In the rows, zero is written as 128.
Rows with their classes
[101 100 149 162 121  94  81 105 136 101 179   6 170 202 106 185 171 100
 250 119 155 226  76 127 142  97  83 188  85 140 139 115  88 124 187 122
 124 126 140  92  93  98 146 152 135 136 119 140 119 139 117 136 175] -> J529
[ 38 135 138  96 163 114  80 131 117 117 173  85 129  93 143 103 102 120
 161 113 141 122 139 136 165 154 113 177 157 133 126  96  56 143 132 122
 105 101  89 156 108  87 104  49 145 116 128 112 138 139 124 124 148] -> J276
[104 125 129 138 159  41 108 106 114 111  97 177 127  81  70  97 118 120
 143 111 128 132 142 138 126 165 117 153 217  88 142 114  83 142 137 137
 131 144 120 137 137  98 128 113 132 115 146  80 122 123 137 169 129] -> J276
[148 146 162 129 137  78 145 133 139 137  19 120 127  69  93  67 100  83
 203 123 141 113 124 132 121 165 111 142 141 146  86 133  93 187 138 153
 162 108 108 144 185 110 140 194 147 174 143 129 138 145 117 123 134] -> J497
[158 142 104 165 144  81 116 192 120 106  96  74 100 127 141 113 133 169
 151 130 128  97 116 125 120 108 124 109 136 129 145  96 111 134 163 165
 126  95 112 133 107 131 132 145 139 110 138 122 135  82 151 174 140] -> J276
[159 144 132 169 165  55 116 237 108 120 133  68 130  79 127 162 135 145
 157 147 130 116 116 157 158 103 140 115 138 134 148  76 110 159 156 159
 145  95 113 144 104 112 128 179 115 159 156 140 140 120 112 134 169] -> J276
[140 152 121 131 120 144 108  80 128 151  91 250 111  64 118  99 136 116
  73 120 134 159 122  99 155 126  82 119 146 111 131 144 101 123 125 101
 144 129  98 106 139 141 109 134 116 118  76 159 111 137 126  31 149] -> J726
[114 147 105 132 160  83  94 138 125 114 132  93 117 109 153 131  73  78
 149 106 123  90 143 162 112 130 117 113 162 110 142  79  95 152 129 136
 154 100 108 129  98 123 106 119 135 113 121 109 143 116 173 154 149] -> J276
[160 151  90 134 111  97 120 216 105 114  80  86 138 133 154 127 183 143
 181 123 143 159  47 146 108 108  96 112 174  94 178 121  93 104 135 118
 142 127 128 125 106 167 147  94 143  73 149 143  72 107  87 161 132] -> J276
[109 144 128 134 164  40 150 177 103 101 136 112 165 132 169 107 137 117
 170 130 132 116  99 136 152 150 133 127 155  96 148 108 124 133 152 125
 122 136 122 150 109 106 143 110 127  93 132 101 120 125 115 163 140] -> J276
[111 162 129 136 168 144 139 165 115 143 100  87 115  75 131  93  96 145
 144 148 143  92 120 118 119 127 124 127  81 187 117 125 119 134 156 142
 111  82 145 132 161  64 114 153 116 117 177 150 153 117 107 113 122] -> J497
[123 144 184 139 143  91 152 183 134 139 115  92 128 113 103 122 110  60
 166 133 164 107 142 138 148 106 152 147  91 124 133 127 120 114 172 170
 152 115 123 145 137  74 136 190 146 142 137 128 169 172 103 111 129] -> J497
[ 83 117 120 138 166  86 108 160 118  87 150  46 139 117 161 151 109 140
 151 131 127 131 141 144 152  97 140 154 104 158 150  55  98 172 149 160
 120  16 146 135 118  94 136 199  94 128 148 109 160  98 129 121 142] -> J276

Rows, each with its class
[ 92 136  99  92 153 146 204 139 111  93 126  97 151 126 147 175 105 128
 103 130 145 197 158 157 128  98  76 190 102  70 131 156 184 128 138 126
  87 118 114 154  69 132 143 121 130 185 164 135 119 120 127 110 128] -> J645
[129 138  99 135 137 113 172 138 141 123 118 101 126 123 119 148 128 129
  96 125 117 176 185 148  95 107 116 147 134  86 150 145 154 170 118 119
 116 133 123 147 128 139 152 102 177 166 149 161 108 127 176 128 142] -> J645
[ 72  93 141 147 168 132 188 123  92 176 170 127 194 125 174 139 147 132
 125 166 125 129 140 134  97  88  98 123 121 125 128 144 154  50 116 141
 151 117 139 140  68 145  73 151  94 147 137 115 113 107 136 130 118] -> J99
[121 101 135 132  83 133 113 153 114 104 157 120 123 109 116 159 110 150
 176  84 109 125 123  54 143 143 144 113 117 197 111 104 119 133 113 140
 109 156 143 106 135 101 130 139  69  93 111 120 132 139 126 151 174] -> J99
[140 156 134  71 117 123 184  81 122 128 143 128 102 139 156 111 161 104
 122  87 138 134 118  95 171 129 146  89 117  93 141 135  75  99 155 126
 127 106 126 148  76 166  97 138  83  74 117 137 146 144 128 108 124] -> J829
[133 116 119 162  69 133  97 174 101  89 147 119 134 106 107 145 113 166
 116 177 148 142  36  86 122 147 170 183  88 125 142 102 138 164  97 118
 152 142 109 117 129 133 118 138 132 108 123 153 131 116  90 148 153] -> J99
[143  99 142 131 130 132  97 119 133 136 135 141 120 146 146 102 147 124
 126 169 117 150 146 104 152 163 145 157 139 145 127 112  89 108 122 129
 129 103 158 135 114 137 110 137  96  96 114 119 130 121 126 102 114] -> J99
[122 136 154 114 121 114 169  88 102 181 177 122 142 135 148 107 167 111
 134  92 135 106 103 114 177 102 143  62 106 113 142 151  78  80 131 144
 171 120 129 134 124 185  82 147  75 138 122 132 150 130 142 126 123] -> J829
[130 119 121 121  89 123 149 144 115  76 182 113 139 117 140 151 127 137
 143 113 123 135  84  51 145 132 143 150 103 140 147 109 114 106 102 129
 128 125 128 110  86 149  98 155  47  75 123 135 127 141 127 128 182] -> J99
[122  95 128 148 148 115  96 146 137  98 144 134 142 125 162 126 139 110
 133 133 110 112 182 108  80 110 116 143 187 163 119 116 155 118 108 151
 143 133 143 119  96 114 128 118  69  79 126 127 111 138 204 134 150] -> J829
[115 111 158  99 108 124 145  99 109 121 175 119 149 133 149 129 124 105
 165  50 144  83 100  75 153 105 156  88 117 141 128 132 126  89 120 133
 154 141 120 108 107 138 117 157  39  79 118  94 144 156 117 135 148] -> J99
[111 149 105 103 101 137 115 161  95  71 120 143  96 117 162 142 123 136
 110 138 162 161  91 106 149 139 124 150 115 129 110 106 136 132 162 153
 116 120 104 145  62 111 108 149  85  85 119 149 145 123 115 137 134] -> J645
[108 124 127 138 145 122 157 130 100 115 160 133 171 119 148 156 123 137
  99 176 151 138  63 140 130  96 111 174  92  80 150 143 158 103  92 131
 158 109 116 132 109 174  94 147 118 168 151 120 125 116 114 132 138] -> J645
[129 110 136 108  71 148 135 136  92 138 129 109  86 122 123 133 138 128
 132 101 130 181 157  71 170 149 158 110 114 142 109 135  92 171 144 148
 117 149 146 151 120 129 134 112  85 116 116 160 159 119 156 116 118] -> J829
[131 133 130 115 105 137 106 137 104 129 136 119 118 135 132 125 133 128
 121 126 140 187 128 115 170 140 138 166 111 119 132 137 101 140 136 137
 123 113 137 148 116 144 123 137  93 150 126 134 145 114 123 103 121] -> J57
[105 132 119 150 132 135 134 159  86 115 155 122 172 106 127 156 123 163
 116 194 138 139  27 129 127 118 105 187  80 107 141 132 149 131 103 130
 153 123 118 124 118 167  90 139 124 179 151 137 125 104 113 122 146] -> J645
[133 191  80 128 126 109  53 170 125  69  96 170  95 120 157 107 146 135
  97 142 153 131 106 168  94 121 117 156 160 118 132 103 147 165 157 140
 147 110 100 144  86 115 118 143 133  84 118 152 123 131 153 140 129] -> J645
[ 92 138 132 108  82 128 152 146  84 131 167 116 128 129 157 133 145 105
 131  69 150 135 127  82 157 101 155  96 119 141 128 130 124 108 150 145
 144 142 113 142  55 120 104 144  40  84 114 167 140 137 148 154 134] -> J99
[147 118  96 101 120 138 129 136  96  51  78 158  84 120 164 157 114 172
  98 163 158 217 125 113 134 156 132 182 113  80 110 125 134 190 130 133
 101 103 115 167  89 146 133 132 143 101 125 101 160 116 100 105 132] -> J645
[143 103 160 122  99 127 117 102 107 150 145 115 122 123 119 122 135 115
 172  67 120  84 114  78 135 124 155  73 133 157 111 141  96 157 115 143
 163 160 145 119 167 145 133 117  78 108 119 120 153 138 158 125 135] -> J829
[121 171 101 107 147 102 156 129 130  78 126 134 118 115 149 154 122 122
  99  86 144 141 122 156 109  80  97 101 127  94 133 131 167 133 139 144
 127 117  87 138 111 138 129 138 137 130 141 130 127 148 152 155 161] -> J645
[109 129 111 109 163 155 123 157 129  75 106 135 135 130 135 168  80 144
 125 161 143 177 135 161 147 138  64 206 110 126 105 128 179 113 138 131
  66 104 121 130 113  94 148 138 138 173 148  89 125 113  74 117 125] -> J645
[109 113 139 129 116 143 116 125  92 172 131 141 147 132 137 127 142 157
 162 125 125 162 130 116 162 144 137 152 102 152 111 138 103 116 127 131
 121 122 163 142 116 133 109 147 104 146 123  98 140 115  89  99 113] -> J99
[139 120 127 121  80 128 139 139 106  94 175 104 120 114 122 149 128 140
 139 117 118 141  72  52 156 140 148 133 102 146 138 118  94 139 104 148
 132 135 136 122 124 156 105 135  57  99 128 154 142 133 149 124 177] -> J99
[116 153 115  97 108 108 140 118 109 141 137 113 125 123 141 124 160 110
 168   8 110 115 194 106 110  97 137  76 157 149 124 141 125 150 147 134
 136 149 144 137  91 123 134 126  68  83 125 144 125 155 202 115 146] -> J829
[132 115 113 122 102 112 184 143 108  74 178 115 112 100 144 180 125 156
 104 120 116 170 100  56 159 111 124 107  92 135 136 114 118 121 101 158
 109 123 110 134 115 162  99 144  76 108 128 149 140 139 155 154 195] -> J99
[ 97  80 129 114  84 162 122 168  70  70 154 118 135 108 156 170 110 152
 164 156 134 170  88  35 149 149 135 199 104 163 102 109 138 136 118 151
 116 143 143 126  52 117 107 148  19  74 123 130 145 114 110 112 161] -> J99
[143  96 139 119 103 138  63 144 121  61 156 121 137 144 148 119 114 111
 139 160 145 155  89  76 145 163 157 235 135 127 135 116 122 137  94 131
 144 118 142 115  91 142 131 148  34  75 126 106 137 121 115  94 135] -> J829
[146 171 119 145 122 118 101 127 123 159 127 151 120 118  97 127 135 173
 140 121 123 114  51 149 162 138 116  93  82 151 125 121  84 125 126 132
 128 111 125 125 202 148 105 140 168 181 122 112 137 125  81 132 144] -> J99
[137 141  95 102 126 107 204 108 132  55 157 106 156 110 128 176 118 163
 148  95 108 117  80  78  94 105 119 149  96  90 164 123 145 136  82 102
 123 128 118 108 101 165 114 135 107  88 151 113 105 152 133 115 208] -> J645
[133 146 135  91 100 137 128 116 121 135 140 120 109 143 134 107 145 108
 131  98 143 152 122 107 183 149 151 139 116 117 135 133  84 116 153 123
 119 114 137 139  93 135 118 139  82 105 117 135 141 124 104 102 111] -> J57
[101 148 111  97  84 140 162 131  62 129 126 121 118 102 149 143 152 146
 151  88 134 121  73  83 126 116 130  95 107 126 109 135 109 168 154 146
 153 156 134 146  70 149  94 132  72  98 123 164 148 124 168 114 133] -> J99
[133 133 121 136 102 127 102 139 119 126 135 121 139 118 104 136 127 148
 160 108 119 120  96 109 118 139 141 170 114 145 137 123 122 152 110 103
 133 144 143 115 140 134 133 125 117 124 130 128 119 129 128 112 150] -> J99
[135 112 147 126 109 113 123 111  94 109 154 128 133 109 141 144 124 125
 138  62 143  75  82  91 120  86 141  62 125 135 112 134 137 148 108 162
 179 150 103 120 155 157 125 140  71 112 127 105 161 150 158 159 155] -> J99
[130 111 117 139  96 129 139 142 106 120 134 102 138 103 102 161 123 161
 160 104 105 137 116  88  95 122 138 137 109 133 127 135 142 195  92 126
 135 161 142 123 152 151 141 107 122 140 139 132 126 125 165 114 165] -> J829
[129 142 119 113 137 120 175 115 126 111 146 134 131 119 129 162 116 164
 132 113 122 145  99 120 160 118  99 106  87 126 131 129 124  91 114 133
  98 107 118 128 144 149 112 149 130 154 137  97 132 135  92 138 168] -> J99
[128 116 125 130 120 144 162 133 120 104 109  95 136 131 102 150  95 125
  77 177 167 182 102 152 128 129 141 199  88  45 152 150 167 172 111 103
 127 138  95 137 137 148 159 104 193 183 154 139 139 104  85 126 101] -> J645
[104  46 170 121 106 138 177 109  76 125 162 129 146 117 173 157 125 139
 158 110 131 122 132  33 144 111 160  87 119 154 103 133 131  99 105 152
 150 149 133 130  90 138 104 148  37  73 117  91 158 132 123 139 142] -> J829
[ 82  92 138 114 102 153 136 143  91 146 150  92 157 130 145 133 130 105
 170 107 127 137 156  87 134 129 133 164 130 158 111 142 137 120 138 134
 130 156 159 124  67 107 128 129  40 109 127 145 129 121 145 102 109] -> J829
[172  95 150 164 110  91 128 126 146 100 181 136 104 119 128 134 124 125
  77 152 128 127  96  77 167 116 164  62 122 138 149 106 100  96  83 160
 152 114  95 117 189 169 109 148 107 111 108 132 143 143 145 183 175] -> J99
[166 133 119 114 159 107 159  66 110 131 115 144 125 113 147 136 155 158
 142  95 106  89  85 127 103 103 100  59 121 101 115 151  97 166  98 146
 164 119 135 141 171 207 104 118 131 140 147  89 152 140 174 102 158] -> J99
[113 111  97  74 108 134 183 115  95  60  97 128 120 119 171 154 129 151
 149  79 145 167 162  84  84 120 144 168 131  79 125 135 162 181 132 105
 113 144 123 149  23 128 142 126  99  38 139 110 131 139 135 101 145] -> J99
[143  94 137  99 130 115 132  83 111  94 125 131 135 135 165 131 133 128
 162  65 121 118 156  84  98 113 151 125 156 110 120 144 133 162  96 131
 150 135 143 129 108 158 143 135  69  68 137  78 147 145 159  99 146] -> J829
[133  66 149 110 138 130 189  99 137  76 144 131 136 133 147 159  90 131
 116 136 141 153 134  82 144 132 150 147 106  97 136 124 153  89  95  95
 106 111 109 118 107 138 135 146 120  88 130  78 144 140  65 142 143] -> J99
[134 115 119 156 104 119  93 166 152 129 143 106 122 128 111 120 134 106
 115 116 109 165 202 118 113 132 151 153 155 154 145 121 134 156 116 131
 121 143 147 129 133 108 153 115 113 125 123 153 108 128 186 135 140] -> J829
[125 140 119 119 121 130 119 147 101 102 105 145 109 113 138 145 114 140
 119 113 153 125 102 150 124 116 118 108 122 122 103 129 149 162 146 145
 134 137 100 135 130 119 136 128 130 132 127 122 153 131 124 143 126] -> J645
[114 134 123  96  71 128 161 117  85 132 140 128 122 120 141 137 148 144
 153  60 136 145 120  74 146 127 173 103 100 121 133 134 102 145 140 118
 135 144 127 141  79 138 114 135  85  74 115 133 145 136 117 119 142] -> J99
[139 145 101 138 122 111  95 150 115  87 111 159 108 112 138 133 130 159
 105 136 134 140 107 134 119 127 121 122 129 137 119 109 136 150 127 142
 130 118 107 135 132 125 121 142 144 113 126 126 134 131 132 151 151] -> J645
[123 159 105  46  81 142 207  80  75 113 106 137 109 112 136 164 134 188
 200  20 135 137  76  65 155 143 148  93  59 103 115 140  93 159 144 101
  98 137 138 139  80 148 114 141 111  69 129  80 158 148  53  89 153] -> J99
[147 172  86 111  97 110 155 146 137 110 145 118  90 116 115 151 145 156
 122  79  92 196 166  99 159 133 114 113 110 147 146 115  91 139 132 132
  76 114 137 142 124 135 119 139 120 126 122 164 112 142 160 125 187] -> J99
[111 167 116 126 135  98 139 119 125 124 158 147 158 113 150 144 147 154
 163  69 110  95 124 111 108  98 122  86 126 163 135 117 135  86 116 124
 129 123 134 112 100 123 102 169  98  90 126  96 107 155 126 146 179] -> J99
[122 193  93  56 131 119 153 111 141 105 137 111 128 153 151 117 148  99
 138  40 133 184 182 145 155 121 117 178 128  86 159 147 115 113 159  99
  90  96 142 150  46 137 134 147  89 106 141 122 109 146 128  76 135] -> J57
[106  95 150 140 127 120 176 112  96 149 154 138 160 118 146 149 122 144
 126 123 144 111 106 108 137  95 142  83 102 125 128 138 144  90 109 134
 152 135 110 126 124 139 105 149 120 132 129 101 141 131 105 159 136] -> J99
[155  59 153 125  97 123 161 110 107 115 154 116 106 129 139 144 124 133
 109 137 132 187 146  50 174 142 169 126 109 119 126 136  94 145  96 152
 132 130 136 142 141 167 125 123  83 117 121 120 167 126 139 127 136] -> J99
[148 134 117 140 127  94  95 140 159  68 156 133 128 131 135 123 124 115
  97 130 136 124 116 117 113 117 148 157 153 123 161 105 142 126  96 124
 141 114 105 111 121 138 132 147 109  88 115 132 113 149 149 150 170] -> J645
[120 149 138 116 115 119  90 131 130 127 157 122 147 136 124 119 126 118
 168  57 132  88 111 124 138 117 135 116 128 159 131 123 131 106 130 126
 136 130 130 103 129 114 132 155  78 114 122 110 124 151 121 133 144] -> J829
[142 127 141  96  69 120 185  99 126 109 159 118 111 133 126 128 126 115
 125  86 149 140  93  58 177 142 204 107  88  95 165 118  94  96 124  96
 121 126 108 122  94 141 118 148 105  54 109 130 147 153  63 144 143] -> J99
[131  95 153  94  99 134 125 111 115 110 157 125 115 150 167 113 138  95
 140  87 137 134 165  71 157 129 160 119 152 140 130 123 109 106 134 141
 137 124 133 131  76 130 124 145  26  51 110 117 146 145 145 121 129] -> J829

Rows with their classes
[171  93 163 124 111 128 123 135  80 179 182 104 137 149 138 136 163 166
 143 143  14 120 159 155 157 104  83 118 167 119 126 123  84 236 104 164
 242 152  54  84 179 105  94 103 119 221  83  88 134 112 105  94 152] -> D
[115 117 150 125 153 125 112 149 119 142 101 102 165 141 132 141 151 169
 151 140 166 118 130 136 132 132 115 127 129 113 182 101 159 120 128 141
 111 136 145 150 158 115 113 133  98 140 134 142 167 141 148 147 119] -> Y
[ 78 148 114 177  92 134 136 140 132 140 121 114 182 130 104 142 122 165
 100 134 126 140 146  80 128 164 126 139 120 120  67 141 192 103 130 149
 120 147 140 129 138 128  95 156 131 189  96 104 122 130 145 130 162] -> M
[ 93 117 123 122  88 119 120 144 144 116 105 129 170 149 118 129 120 163
 122 124 159 135 142  76 126 160 137 129 119 130  53  97 181 103 140 149
  91 124 122 137  97 139 104 164  94 140 144 107 139 127 128 126 147] -> B
[ 85 127 139 129  86 122 119 171 133 112 114 166 153 123 122 140 147 187
  91 105 123 121 162  73 140 150 121 121 120 123  69 163 148 124 151 140
 118 125 137 123 126  90 103 139 108 145 110 119 124 105 132 122 130] -> M
[102 105 127 123 133 129 118 149 128 121  91 170 189  97 130 107 115 146
 122 118 169 130 112  87 124 150 105 122 147 134 118 170 156  81 152 131
  94 115 165 146 142 117 115  98 105 121 144 119 203 143 134 142 127] -> W
[113 123 127 169 150 150 117 155 144 125 159 105 126 140 126 124 149 160
  86 152  35 150 136 105 124 128 117 129 119 129 151 126 159 101 125 139
 161 134 169 104 140  99  98 141 100 184  47 113 120 144 117 121 149] -> D
[ 81 107 150 124 107 123  96 143 134 104  86 144 145 115 131 144 129 165
 147 158 179 101 172  66 115 160 106 128 112  91  81  14 195  90 168 166
  56 135 137 163 115  98  77 149 106 127 173 113 147 165 150 137 133] -> W
[ 77 136 143 128  95 127 138 141 145 121 151 118 196 141 112 128 100 170
 107 118 119 118 156  79 151 148 130 135 127 102  60 173 161 117 138 149
 140 110 106 124 133 133  89 152 136 158 148  99 105 122 134 144 147] -> M
[ 86 151 145 122  85 125 135 161 123 140 113 139 185 139 123 143 115 219
 145 113 121 126 136  88 148 144 124 132 165 142  39 181 158 122 119 156
 157 118  82 112 126 108  92 147 164 171 146 109 127 104 118 140 144] -> M
[ 90 134 141 138  83 135 107 151 140 133 124 151 188 160 112 143 110 184
 112 114 104 108 152  80 145 149 129 122 121 131  49 134 155 109 149 147
 136 125 115  99 131 109  78 155 136 163 131 106 124 126 133 131 146] -> M
[112 140 136 135 156 111 117 141 152 153 112 138 208 129 135 132 129 142
 117 113 158 131 122 133 123 126 129 129 148 124 171 191 162  75 111 117
  77 134 178 148 159 134 128 145 104 137 108 138 149 145 153 141 114] -> U
[ 91 117 128 134 143 114 107 142 127 111 114 156 170  86 132 129 141 124
 129 131 162 126 140 122 119 144 122 132 124 113 148 125 154  51 134 119
  45 125 200 165 141 116 128 126  87 118 108 146 145 155 159 145 130] -> N
[ 82 117 139 141  86 130 129 139 127 117 121 131 174 146  96 139 124 182
  96 151 132 123 162  79 147 146 126 131 128 129  27 142 157 139 153 171
 151 124  75 105 125 133  70 147 147 146 150 100 125 119 121 124 147] -> M
[109 120 142 129  88 113 106 150 154 142 103 128 189 120 113 143 143 152
 111 135 139 106 163  92 122 156 113 134  33 121 108  68 155  90 147 133
  65 130 174 111 145  94  89 138  86 155  91 108 122 148  51 155 155] -> E
[106 145 125 105  63 127 130 143 120 137 161 110 141 171  93 141 111 180
 154 117  80 128 151 144 139 111 133 134 156 133  77 172 111 189  91 161
 234 142  62 103 140 122 125 144 161 192 125 108 127 112 129 121 143] -> F

Rows, each with its class
[106 152 127  45 198 119  99 123 128 117 117 129 102  56 149 122 111 126
  72 144 118  66 125 115 204 210  88 141 136 146 116 148 118 124 166  54
  86 130  58 137 119  25  67 136 111 195 130 157 106 129  11  86 168] -> J425
[140 123 127 154  97 149 148 148 124 114 143 119 125 130 137 112  98 120
 131 141 121 112 101 129 158 140 106 127 143 120 130 143 136 124 133 117
 124 129 123 128 118 114 118 139 128 109 138 128 126 116 119 106 164] -> J425
[134 116 154 125 118 214 123 134 129 148 139 127 132  95 135 127 135 112
 113 141 113 133 120 107 145 126 130 118 136 119 127 128 127 125  92 134
 113 135 135 130 111 145 129 117 129  91 113 128 145 119 129 122 143] -> J563
[130  97 125 114 155 127 129 119 129 130 131 136 122  95 113 139 135 134
 116 132 119 113 139 117 135 153 129 116 116 134 117 128 132 121 115 131
 119 126 120 141 125 145 124 130 117 132 128 127 124 134 114 117 108] -> J425
[123 101 128 112  95 141 119 140 133 147 139 124 119 109 120 153 130 118
 134 135 136 140 135 109 156 117 134 109 120 107 132  94 129 124 114 150
 124 139 104 131 124 141 146 117 125  84 118 134 131 144 147 124 117] -> J563
[127 130 143  87 112 142 138 173 164 125 139 109 104  38 131 133  96  92
 122 167 132  52  91 107 244 195  90 132 153 114 130 137 111 148 120  81
 107 145  75 120 136  96  90 121 132 119 147 146 129 109  33  90 207] -> J425
[122 153 133  57 215 129 101 105 155 130 120 129 147  75 143 117 119 128
  79 137 125 107 152 105 182 192 108 136 116 130 130 138 127 116 152 101
 105 137  62 134 125  90  79 138 102 173 128 147 118 133  59 111 134] -> J425
[129 126 158 144  91 144 130 146 146 132 160 132 129 107 132 146 123 105
 125 141 118 136 128 131 144 111 118 130 131 108 127 138 120 131 117 135
 109 131 138 140  97 136 121 121 133  92 134 114 132 129 137 125 143] -> J563
[110 130 147  67 235 126  95 101 138 130 123 145 124  93 138 130 132 125
  82 207 111 129 160 114 150 178 117 147  99 104 120 157 125 118 123 108
  83 145  90 143 115 138  74 109 107 172 132 131 125 121  83 116 123] -> J425
